Where the symbols take the objects:
* | pu sa ga fi lu ni
ran | none mot none none dup zol
seg | vir none gub nov none none
zol | kif pek nid kot loz ran
dup | veb ruf bof ler ran loz
nuv | none vir nav suk none none
tib | none none sef far none vir
ful | mef kot vot pek rup baf
pes | soz none tis none nov none
ler | none sef none dup none nav
veb | dup feg none none none rog
mef | ful none none tis gub none
soz | pes nid pek vot ros kep
vir | seg nuv rup ros vot tib
rog | loz fas mur muz kif veb
tis | pek kif pes mef fas dev
vef | fas loz ros rup pek ruf
baf | none none none mot sef ful
raz | far none feg none none nov
mot | dev ran kep baf ruf pek
kif | zol tis none none rog none
vot | none none ful soz vir none
dev | mot none none none feg tis
suk | mur ros loz nuv nid bof
feg | ruf veb raz bap dev fas
nov | ros mur fas seg pes raz
bof | none far dup none none suk
ruf | feg dup far sef mot vef
nav | muz rup nuv loz kot ler
fas | vef rog nov gub tis feg
rup | gub nav vir vef ful sef
gub | rup muz seg fas mef bap
kot | none ful none zol nav none
kep | none none mot none far soz
nid | none soz zol none suk none
bap | sef none none feg none gub
far | raz bof ruf tib kep ros
loz | rog vef suk nav zol dup
mur | suk nov rog none none none
ros | nov suk vef vir soz far
muz | nav gub none rog none none
pek | tis zol soz ful vef mot
sef | bap ler tib ruf baf rup

In the rows, zero is written as 52.

The rows follow the links: the fewer symbols apart two objects are, the more alike their rows tend to be.

Known rows, each with its object:
40 65 66 71 65 42 49 43 35 40 32 40 44 52 56 48 38 61 48 55 43 49 44 71 45 68 50 55 55 62 78 52 49 73 54 42 63 60 52 47 49 41 33 46 54 61 57 51 87 50 62 49 57 47 67 67 73 49 44 55 67 35 65 70 58 30 76 71 55 39; object vef
37 49 63 57 57 65 47 37 46 52 48 47 37 59 39 41 55 62 36 27 45 41 45 61 68 53 52 51 50 47 50 50 31 83 54 79 50 48 33 70 45 67 59 58 46 56 25 48 28 47 48 41 57 26 37 45 53 42 51 60 57 41 63 54 48 54 51 43 54 52; object rog
40 49 56 71 59 52 50 55 77 74 46 37 19 56 51 33 60 54 24 53 49 49 46 65 48 47 35 48 53 40 53 55 53 49 56 51 53 35 60 30 40 58 54 43 28 47 38 38 44 51 44 56 59 57 39 38 81 49 41 59 57 47 68 38 60 55 43 41 50 56; object tis
63 52 39 48 53 38 63 64 60 61 62 64 77 56 57 66 37 49 72 67 39 57 65 59 38 63 67 62 38 50 48 32 59 59 60 36 70 59 57 55 53 40 41 65 61 49 72 71 65 58 52 64 43 62 74 64 40 61 80 52 51 47 37 68 58 45 72 52 56 48; object sef
42 65 58 67 60 42 49 41 51 48 39 39 31 40 63 54 59 45 46 68 52 57 43 61 35 55 34 50 59 53 54 43 63 47 51 43 43 60 69 20 37 37 32 39 54 64 62 35 80 30 54 49 56 62 57 60 84 57 48 51 55 39 76 48 57 39 36 53 45 60; object pek
56 41 56 55 49 63 60 70 87 75 76 47 38 52 56 35 67 51 37 34 40 64 43 56 54 40 60 53 43 46 35 48 56 42 74 44 58 41 67 45 27 52 49 55 26 37 54 38 37 39 36 44 47 71 45 62 76 53 54 51 66 58 50 50 55 43 44 35 52 54; object mef
59 60 31 51 53 40 49 49 38 47 31 56 79 57 54 55 40 40 73 82 63 40 57 46 47 55 43 59 68 48 68 60 57 39 39 38 66 52 43 54 78 44 58 50 62 60 57 70 64 85 62 63 53 47 58 41 37 47 52 59 53 58 45 57 58 57 67 78 52 38; object far
68 56 57 46 61 75 54 70 31 46 64 65 75 52 58 55 62 67 62 37 58 47 56 41 54 53 75 66 69 72 64 54 48 40 63 51 70 63 56 54 50 32 54 49 45 55 69 47 80 61 51 41 50 79 65 79 52 55 50 28 59 70 35 56 60 43 64 76 54 45; object vir

Each walk starts at a row. The symbols on each line, taken left to right, move it on to the next object.
Answer with the object's row; about right is enough.
---
56 45 61 38 51 71 53 69 63 52 70 61 51 60 41 49 62 63 40 10 45 59 49 53 73 45 69 55 40 56 37 52 38 77 67 76 59 49 41 77 40 62 53 74 39 45 36 54 22 38 43 39 54 54 49 63 43 53 52 48 58 50 47 60 47 53 56 32 55 55
sa sa sa pu ga ni ni ni: 77 58 36 41 46 52 61 65 54 53 57 64 86 50 52 68 47 45 80 60 55 58 69 47 47 53 68 66 61 56 56 49 58 33 53 38 71 63 54 62 64 49 51 54 59 49 72 68 71 74 62 60 47 68 67 60 29 47 67 37 46 64 36 63 59 54 65 67 59 47
ga fi lu ni pu pu fi fi ni: 47 54 33 65 54 25 56 38 64 54 40 44 43 47 57 54 43 40 61 87 52 61 48 58 32 54 32 47 49 34 59 41 74 49 34 29 33 54 69 28 55 48 43 44 66 57 59 57 62 52 58 75 52 57 55 39 65 62 67 70 48 45 59 43 53 52 46 45 44 65
---
60 52 54 54 51 65 60 72 69 63 70 51 51 61 46 37 61 69 35 21 38 58 49 62 56 48 66 62 39 52 46 48 39 64 79 58 76 42 50 62 42 59 49 65 26 34 47 48 39 51 38 49 51 65 45 63 54 52 66 36 66 44 34 66 67 40 71 41 59 38
fi fi lu lu sa sa ni: 63 39 33 42 55 53 63 66 89 72 54 54 66 60 53 49 50 55 50 45 37 59 58 61 50 47 71 63 30 44 38 36 44 64 70 49 75 39 45 65 56 58 50 67 39 32 54 67 29 65 46 65 50 55 44 54 39 46 74 50 50 58 25 65 58 52 69 37 61 44
fi ni ni ni ga pu sa ga: 38 65 70 49 58 50 41 26 16 30 39 50 40 46 51 66 44 57 57 40 45 57 48 52 54 68 50 49 54 67 62 50 44 80 51 71 37 69 44 59 53 44 39 55 69 64 48 59 54 39 71 36 56 28 63 57 52 53 50 58 54 35 70 54 40 42 55 62 59 50
---
60 62 62 47 60 65 50 65 50 46 73 60 66 45 59 61 51 64 52 31 42 65 54 62 49 60 68 60 44 68 55 47 45 64 77 47 71 74 63 52 45 34 35 53 46 48 68 58 76 36 49 48 51 70 72 81 58 61 60 32 66 44 52 76 66 30 77 64 60 43
fi ni fi fi ga lu: 55 47 38 58 50 42 56 54 52 52 42 56 57 51 57 59 51 37 71 94 71 48 60 41 34 46 34 52 66 42 60 57 75 17 30 32 53 52 63 25 71 49 69 34 67 64 65 50 64 62 66 69 54 64 44 47 45 51 56 58 41 62 53 36 56 67 45 60 51 54
ni ni ga ga ga lu ni ni: 46 67 36 57 57 25 48 41 48 46 31 47 63 56 60 64 25 42 71 77 48 47 59 67 38 73 45 57 43 42 67 43 57 67 48 31 61 57 48 58 65 48 36 56 65 63 63 76 70 69 67 69 58 42 58 49 43 51 65 71 57 31 46 67 61 50 69 57 57 50
---
53 70 55 53 56 61 37 57 20 35 38 52 59 56 53 45 54 55 60 62 61 30 50 48 47 48 45 59 88 66 78 62 46 43 52 54 61 60 47 47 52 44 55 37 52 66 52 45 84 66 64 43 58 47 53 61 53 43 36 45 65 49 59 55 66 47 65 94 56 37
pu ni ga pu fi sa fi: 53 58 44 51 53 28 46 22 41 40 41 52 66 57 53 68 32 44 71 63 52 55 57 56 48 71 46 48 42 45 58 45 51 79 38 53 41 58 36 75 75 44 42 59 75 67 55 78 50 42 68 61 46 34 57 40 37 58 65 58 43 34 64 56 41 54 50 48 52 49
pu pu fi fi ga: 53 59 46 46 47 41 48 36 23 40 45 59 76 59 47 60 42 46 78 69 66 39 61 37 55 63 45 50 64 52 55 62 55 59 35 63 44 57 37 69 76 56 62 52 74 65 51 67 41 67 65 54 48 31 49 42 23 45 59 55 43 63 49 48 37 72 51 59 49 50
---
46 45 64 46 55 64 43 49 35 46 45 50 49 59 42 43 62 61 49 39 55 35 52 45 68 46 47 59 66 66 51 70 42 54 45 81 56 41 30 72 53 67 69 58 42 59 32 45 30 66 52 45 61 29 38 39 46 39 38 49 56 62 54 48 45 61 45 54 54 46
sa pu pu sa ga ga pu: 54 65 65 45 53 62 41 34 4 23 48 53 57 51 53 56 54 55 68 50 60 36 50 41 65 58 48 45 75 67 70 68 43 58 45 73 43 70 47 63 64 51 58 46 61 72 48 42 67 47 59 39 56 35 54 49 45 49 36 43 49 56 66 49 41 50 48 75 55 49
sa pu pu pu ga ni: 45 47 33 62 53 32 46 48 84 71 31 45 54 64 47 39 43 47 46 65 46 50 52 64 38 54 44 56 37 38 56 43 49 61 56 48 77 27 38 60 58 65 55 61 46 42 44 70 37 72 48 67 57 35 33 29 48 39 68 74 59 36 49 60 61 60 68 43 63 52
---
45 60 62 51 55 49 50 36 37 42 58 44 21 43 55 62 56 55 46 57 52 62 36 52 53 63 40 36 48 61 50 44 57 68 29 59 22 65 59 40 47 41 42 43 66 61 51 36 54 22 54 42 54 50 56 49 74 62 43 57 48 45 79 45 37 55 35 45 46 75
lu lu fi lu pu pu sa fi pu: 34 50 59 67 61 55 42 54 63 63 33 37 29 61 47 28 60 67 33 41 41 38 37 67 57 52 48 57 55 47 61 50 38 67 67 65 77 33 49 51 48 68 52 56 26 48 35 50 46 55 44 58 65 34 30 48 67 35 48 56 67 37 58 62 68 47 70 47 65 42
sa lu lu fi fi lu: 34 41 65 59 47 54 44 46 60 54 52 45 15 48 50 38 67 52 31 43 50 58 42 56 59 46 39 40 45 50 49 49 53 58 51 68 33 43 49 49 38 70 54 52 47 52 30 39 22 32 48 45 59 40 36 37 74 52 37 64 43 48 64 39 47 60 33 29 45 68
---
68 52 48 31 48 52 59 49 55 39 73 62 72 52 57 74 39 47 66 44 43 64 62 53 54 64 65 56 27 48 45 39 55 70 49 48 43 68 47 80 63 44 42 67 72 52 65 71 43 46 58 50 44 56 72 57 36 64 72 47 39 48 49 66 41 49 65 41 53 58
fi pu ni pu sa ga pu pu pu: 48 52 57 59 53 68 43 65 47 57 29 46 53 61 48 24 62 66 41 42 55 30 48 47 56 42 49 61 72 56 64 65 41 45 59 69 76 28 41 50 52 66 65 55 38 51 38 44 49 76 47 52 67 42 37 40 55 31 39 50 62 52 47 48 63 54 58 68 62 35
pu lu ga fi sa: 56 52 69 39 49 61 58 54 47 50 80 54 41 36 57 68 58 56 46 41 48 72 52 50 58 51 65 46 36 57 36 54 53 51 44 54 31 68 69 50 38 45 47 53 59 50 66 42 46 22 51 40 44 70 62 74 57 78 48 42 43 64 60 42 40 53 37 38 48 70
